Below are the code and all the weights of a small trained network. Each question names an input and a class and asks about switching units off, where a switched-off unit gives its printed mean instead of its output.

import numpy as np


def w(rows, s, z=0):
    codes = np.array(rows[::2]) - 128.0
    scale = np.full(codes.shape[1], s)
    scale[-1] = z or s
    return codes * scale


def f(y):
    return np.maximum(y, 0)


def log_softmax(a):
    a = a - a.max(-1, keepdims=True)
    return a - np.log(np.exp(a).sum(-1, keepdims=True))


def net(x, mask):
    res = np.array(x, float).reshape(1, 5) / 4 @ E
    y = f(res @ A[0][:, :-1].T + A[0][:, -1])
    res = res + np.where(mask, y, B[0][:, -1]) @ B[0][:, :-1]
    return log_softmax(res[-1] @ U[:, :-1].T + U[:, -1])


A, B = {}, {}
E = w([
[118,103,157],'x0',
[135,53,112],'x1',
[40,140,162],'x2',
[136,154,246],'x3',
[127,127,130],'x4',
],0.012)
A[0] = w([
[147,154,122,100],'neuron 1',
[35,95,103,156],'neuron 2',
[81,137,88,66],'neuron 3',
[102,155,79,67],'neuron 4',
[84,107,126,29],'neuron 5',
[91,144,72,13],'neuron 6',
[85,103,126,24],'neuron 7',
[48,75,93,15],'neuron 8',
[82,172,55,95],'neuron 9',
[194,141,136,161],'neuron 10',
[72,111,118,3],'neuron 11',
[174,111,188,106],'neuron 12',
[231,146,156,142],'neuron 13',
[172,180,104,73],'neuron 14',
[88,196,194,76],'neuron 15',
[102,142,89,50],'neuron 16',
[52,176,171,101],'neuron 17',
[166,151,143,33],'neuron 18',
[168,105,56,179],'neuron 19',
[51,84,129,173],'neuron 20',
[157,41,126,80],'neuron 21',
[23,99,83,16],'neuron 22',
[71,154,57,47],'neuron 23',
[160,139,113,33],'neuron 24',
[74,88,188,103],'neuron 25',
[175,126,132,226],'neuron 26',
[179,125,151,165],'neuron 27',
[88,83,41,49],'neuron 28',
[163,130,95,45],'neuron 29',
[9,79,114,244],'neuron 30',
[102,137,97,175],'neuron 31',
[44,95,118,254],'neuron 32',
[114,178,154,73],'neuron 33',
[46,194,200,77],'neuron 34',
[143,24,50,144],'neuron 35',
[196,169,115,115],'neuron 36',
[80,151,153,109],'neuron 37',
[91,23,132,117],'neuron 38',
[168,116,66,91],'neuron 39',
[85,155,63,130],'neuron 40',
],0.013,0.0045)
B[0] = w([
[86,150,171,140],'neuron 1',
[72,139,182,189],'neuron 2',
[77,138,164,153],'neuron 3',
[29,174,158,154],'neuron 4',
[68,71,127,139],'neuron 5',
[109,212,199,152],'neuron 6',
[56,55,92,138],'neuron 7',
[130,74,99,166],'neuron 8',
[47,143,171,178],'neuron 9',
[33,133,207,179],'neuron 10',
[41,95,127,141],'neuron 11',
[20,141,179,177],'neuron 12',
[52,132,220,199],'neuron 13',
[59,115,208,157],'neuron 14',
[181,171,7,208],'neuron 15',
[85,188,180,145],'neuron 16',
[252,137,69,201],'neuron 17',
[69,186,234,141],'neuron 18',
[137,61,86,221],'neuron 19',
[86,143,166,184],'neuron 20',
[151,68,73,184],'neuron 21',
[54,111,154,174],'neuron 22',
[96,166,221,171],'neuron 23',
[130,140,120,139],'neuron 24',
[121,184,145,182],'neuron 25',
[38,67,158,184],'neuron 26',
[50,109,215,172],'neuron 27',
[140,118,88,202],'neuron 28',
[67,102,55,154],'neuron 29',
[110,184,189,223],'neuron 30',
[67,104,172,164],'neuron 31',
[155,184,192,206],'neuron 32',
[187,147,77,164],'neuron 33',
[254,142,38,225],'neuron 34',
[172,61,46,249],'neuron 35',
[54,84,215,173],'neuron 36',
[156,138,44,170],'neuron 37',
[89,121,110,188],'neuron 38',
[90,93,47,190],'neuron 39',
[61,117,138,180],'neuron 40',
],0.0064,0.011)
U = w([
[140,108,119,219],'0',
[172,235,152,1],'1',
[227,116,2,87],'2',
],0.0083,0.00088)

Each question gives the input, the list of numbers given to net, and the class t.
The units are the neurons (one row each of A and B). Each row of codes is followed by its name. A weight is (code - 128) times the scale printed after its matrix; where a second scale follows, it is the last column's (A, B and U).
mask holds one flag per neuron, in row order. A switched-off neuron (its flag False) gives its mean, the last column of its row in B, instead of its output. The means were averaged over made-up inputs and are rounded, as every weight is.
A unit's drop is (log p(t) with every unit on - log p(t) with that unit switched off) / (log p(t) with every unit on - log p(t) with every unit switched off).
The circuit of an input: a set's keep is (log p(t) with only the set's units on - log p(t) with every unit switched off) / (log p(t) with every unit on - log p(t) with every unit switched off). Starting from the 12 units with the biggest drops (on a tie, the unit counted first), units are removed one at a time, each time the one whose removal leaves the highest keep (on an exact tie, the one counted first), for as long as the keep stays at least 0.8.
units of the circuit, in order: the units of the circuit, biggest drop first
unit that matters most: the unit with the biggest drop
k most important neurons: the k neurons with the biggest drops, biggest first
drop of u: that unit's drop, to one decimal
input [-4,0,4,-6,-8], class 1: units of the circuit, in order	[neuron 6; neuron 23]
input [1,7,6,1,3], class 1: units of the circuit, in order	[neuron 30; neuron 32]
input [-4,0,4,7,-4], class 2: units of the circuit, in order	[neuron 34; neuron 15]
input [0,8,2,4,-3], class 1: units of the circuit, in order	[neuron 19; neuron 25; neuron 35]
input [8,0,2,4,8], class 2: units of the circuit, in order	[neuron 34; neuron 15]
input [5,-6,8,1,1], class 2: unit that matters most	neuron 34
input [-5,-2,1,1,1], class 2: 2 most important neurons	[neuron 30; neuron 13]
input [-3,-8,-1,-8,1], class 0: 2 most important neurons	[neuron 19; neuron 39]
input [5,4,-1,-2,-3], class 2: 2 most important neurons	[neuron 35; neuron 13]
input [-4,0,-8,-6,6], class 0: 3 most important neurons	[neuron 36; neuron 34; neuron 14]
input [-3,-5,3,6,8], class 2: drop of neuron 34	0.1
input [6,7,0,-3,5], class 2: drop of neuron 35	0.7
input [-6,-1,-4,-5,2], class 0: drop of neuron 34	0.2
input [3,-5,-5,-5,2], class 0: most important neuron	[neuron 34]
